Below is a small trained network, with its code and all its weights. Each question gives an input and a target symbol and asks what happens when units are switched off, that is, made to give their printed mean instead of their output.

import numpy as np


def w(rows, s, z=0):
    codes = np.array(rows[::2]) - 128.0
    scale = np.full(codes.shape[1], s)
    scale[-1] = z or s
    return codes * scale


def f(y):
    return np.maximum(y, 0)


def softmax(a):
    e = np.exp(a - a.max(-1, keepdims=True))
    return e / e.sum(-1, keepdims=True)


def log_softmax(a):
    a = a - a.max(-1, keepdims=True)
    return a - np.log(np.exp(a).sum(-1, keepdims=True))


def net(x, mask):
    ids = ['ΔΠΦαβεζλμξστ'.index(c) for c in x.split()]
    T = len(ids)
    res = E[ids] + P[:T]
    q, k, v = (res @ M[0].T for M in (Q, K, V))
    z = softmax(np.where(np.tri(T) > 0, q @ k.T / 3**0.5, -1e9)) @ v
    res = res + np.where(mask[0], z, O[0][:, -1]) @ O[0][:, :-1]
    y = f(res @ A[0][:, :-1].T + A[0][:, -1])
    res = res + np.where(mask[1:25], y, B[0][:, -1]) @ B[0][:, :-1]
    return log_softmax(res[-1] @ U[:, :-1].T + U[:, -1])


Q, K, V, O, A, B = {}, {}, {}, {}, {}, {}
E = w([
[97,114,2],'Δ',
[208,193,176],'Π',
[201,94,188],'Φ',
[198,101,104],'α',
[102,113,5],'β',
[204,146,189],'ε',
[146,65,203],'ζ',
[191,72,127],'λ',
[63,115,71],'μ',
[198,159,69],'ξ',
[106,117,19],'σ',
[100,117,4],'τ',
],0.008)
P = w([
[148,27,109],'0',
[82,130,149],'1',
[63,186,44],'2',
[241,180,73],'3',
[94,92,166],'4',
[66,192,54],'5',
[245,172,63],'6',
[95,86,167],'7',
[69,192,57],'8',
[255,162,53],'9',
],0.0086)
Q[0] = w([
[28,251,153],'H1',
[42,135,231],'H1',
[61,103,112],'H1',
],0.018)
K[0] = w([
[101,252,91],'H1',
[92,212,190],'H1',
[76,116,134],'H1',
],0.022)
V[0] = w([
[197,183,207],'H1',
[56,158,158],'H1',
[99,222,1],'H1',
],0.0094)
O[0] = w([
[209,100,162,8],'H1',
[106,115,180,6],'H1',
[105,245,191,126],'H1',
],0.012,0.0023)
A[0] = w([
[89,90,87,118],'N1',
[128,155,18,145],'N2',
[120,132,44,121],'N3',
[207,85,73,96],'N4',
[184,147,147,40],'N5',
[164,107,190,104],'N6',
[177,110,189,74],'N7',
[36,92,86,127],'N8',
[174,160,143,199],'N9',
[204,121,254,48],'N10',
[185,161,172,86],'N11',
[169,126,158,153],'N12',
[176,218,89,126],'N13',
[117,92,110,174],'N14',
[75,107,93,85],'N15',
[56,131,11,47],'N16',
[158,144,150,104],'N17',
[90,127,78,109],'N18',
[85,78,170,32],'N19',
[149,149,132,124],'N20',
[149,50,90,4],'N21',
[211,175,175,173],'N22',
[24,45,244,111],'N23',
[61,36,206,5],'N24',
],0.0081,0.0041)
B[0] = w([
[125,155,97,170],'N1',
[57,139,127,241],'N2',
[78,138,131,202],'N3',
[189,163,175,253],'N4',
[135,177,147,135],'N5',
[140,101,178,148],'N6',
[160,122,180,146],'N7',
[84,103,81,184],'N8',
[152,95,121,185],'N9',
[52,107,198,147],'N10',
[136,182,112,146],'N11',
[104,123,97,158],'N12',
[167,90,112,226],'N13',
[156,131,109,184],'N14',
[125,91,122,153],'N15',
[208,101,157,207],'N16',
[123,153,119,137],'N17',
[161,127,147,168],'N18',
[102,144,59,133],'N19',
[116,141,130,144],'N20',
[50,175,142,202],'N21',
[75,77,118,185],'N22',
[195,62,75,153],'N23',
[116,253,93,142],'N24',
],0.031,0.0064)
U = w([
[73,196,159,135],'Δ',
[247,163,63,81],'Π',
[55,125,108,93],'Φ',
[218,62,200,116],'α',
[115,155,136,131],'β',
[202,68,82,251],'ε',
[64,126,116,164],'ζ',
[82,131,114,55],'λ',
[83,134,118,104],'μ',
[255,187,167,204],'ξ',
[49,225,135,71],'σ',
[22,158,194,39],'τ',
],0.0061,0.0022)

Each question gives the input, a string of symbols that net reads in full, and the target symbol t.
The units are the heads (3 rows each of Q, K, V and O) and the neurons (one row each of A and B). Each row of codes is followed by its name. A weight is (code - 128) times the scale printed after its matrix; where a second scale follows, it is the last column's (O, A, B and U).
mask holds one flag per unit, heads first, then neurons. A switched-off unit (its flag False) gives its mean, the last column of its rows in O or B, instead of its output. The means were averaged over made-up inputs and are rounded, as every weight is.
A unit's drop is (log p(t) with every unit on - log p(t) with that unit switched off) / (log p(t) with every unit on - log p(t) with every unit switched off).
The circuit of an input: a set's keep is (log p(t) with only the set's units on - log p(t) with every unit switched off) / (log p(t) with every unit on - log p(t) with every unit switched off). Starting from the 12 units with the biggest drops (on a tie, the unit counted first), units are removed one at a time, each time the one whose removal leaves the highest keep (on an exact tie, the one counted first), for as long as the keep stays at least 0.8.
circuit, biggest first: the units of the circuit, biggest drop first
most important unit: the unit with the biggest drop
k most important neurons: the k neurons with the biggest drops, biggest first
drop when u is switched off: that unit's drop, to one decimal
input ζ ε α μ Φ, target ξ: 2 most important neurons => N4; N2
input ε ζ ζ ξ Φ β σ ε, target α: most important unit => N2
input ε Δ Π ζ Φ Δ α μ, target ε: circuit, biggest first => N23; N21
input ε Φ Φ λ ζ Δ ζ Φ σ σ, target ξ: 4 most important neurons => N4; N16; N8; N22
input ζ ζ Φ α ε, target α: circuit, biggest first => N2; H1
input ζ ζ σ σ, target σ: circuit, biggest first => N21; H1; N2; N4
input σ ζ ζ Φ Φ, target ξ: 3 most important neurons => N2; N4; N24
input μ ζ μ ξ μ ζ Π, target ε: circuit, biggest first => N13; N22
input ε ζ Π Φ Φ β Π ε μ τ, target ξ: 4 most important neurons => N4; N16; N22; N8
input ζ Φ ε μ μ τ ε λ, target σ: 3 most important neurons => N21; N24; N13
input Π Φ τ Φ, target α: 3 most important neurons => N22; N4; N10
input ζ Δ Π Φ Δ α ζ ε ζ ε, target σ: 2 most important neurons => N21; N2
input ζ ε Δ ζ, target σ: 3 most important neurons => N21; N13; N16
input ζ Φ ζ Φ, target σ: 2 most important neurons => N21; N16
input Π ε σ Π Δ Φ Π, target α: most important neuron => N22
input ε τ ζ Δ, target ξ: drop when N2 is switched off => -0.5
input ζ β μ Π ξ ε τ μ Φ ζ, target σ: drop when H1 is switched off => 1.3
input ζ Φ α ζ λ σ β β μ τ, target σ: drop when N3 is switched off => 0.5
input ζ Δ ξ ζ ε Φ τ, target σ: drop when N1 is switched off => 0.2
input ζ ζ ξ Φ ξ β β, target σ: most important neuron => N21
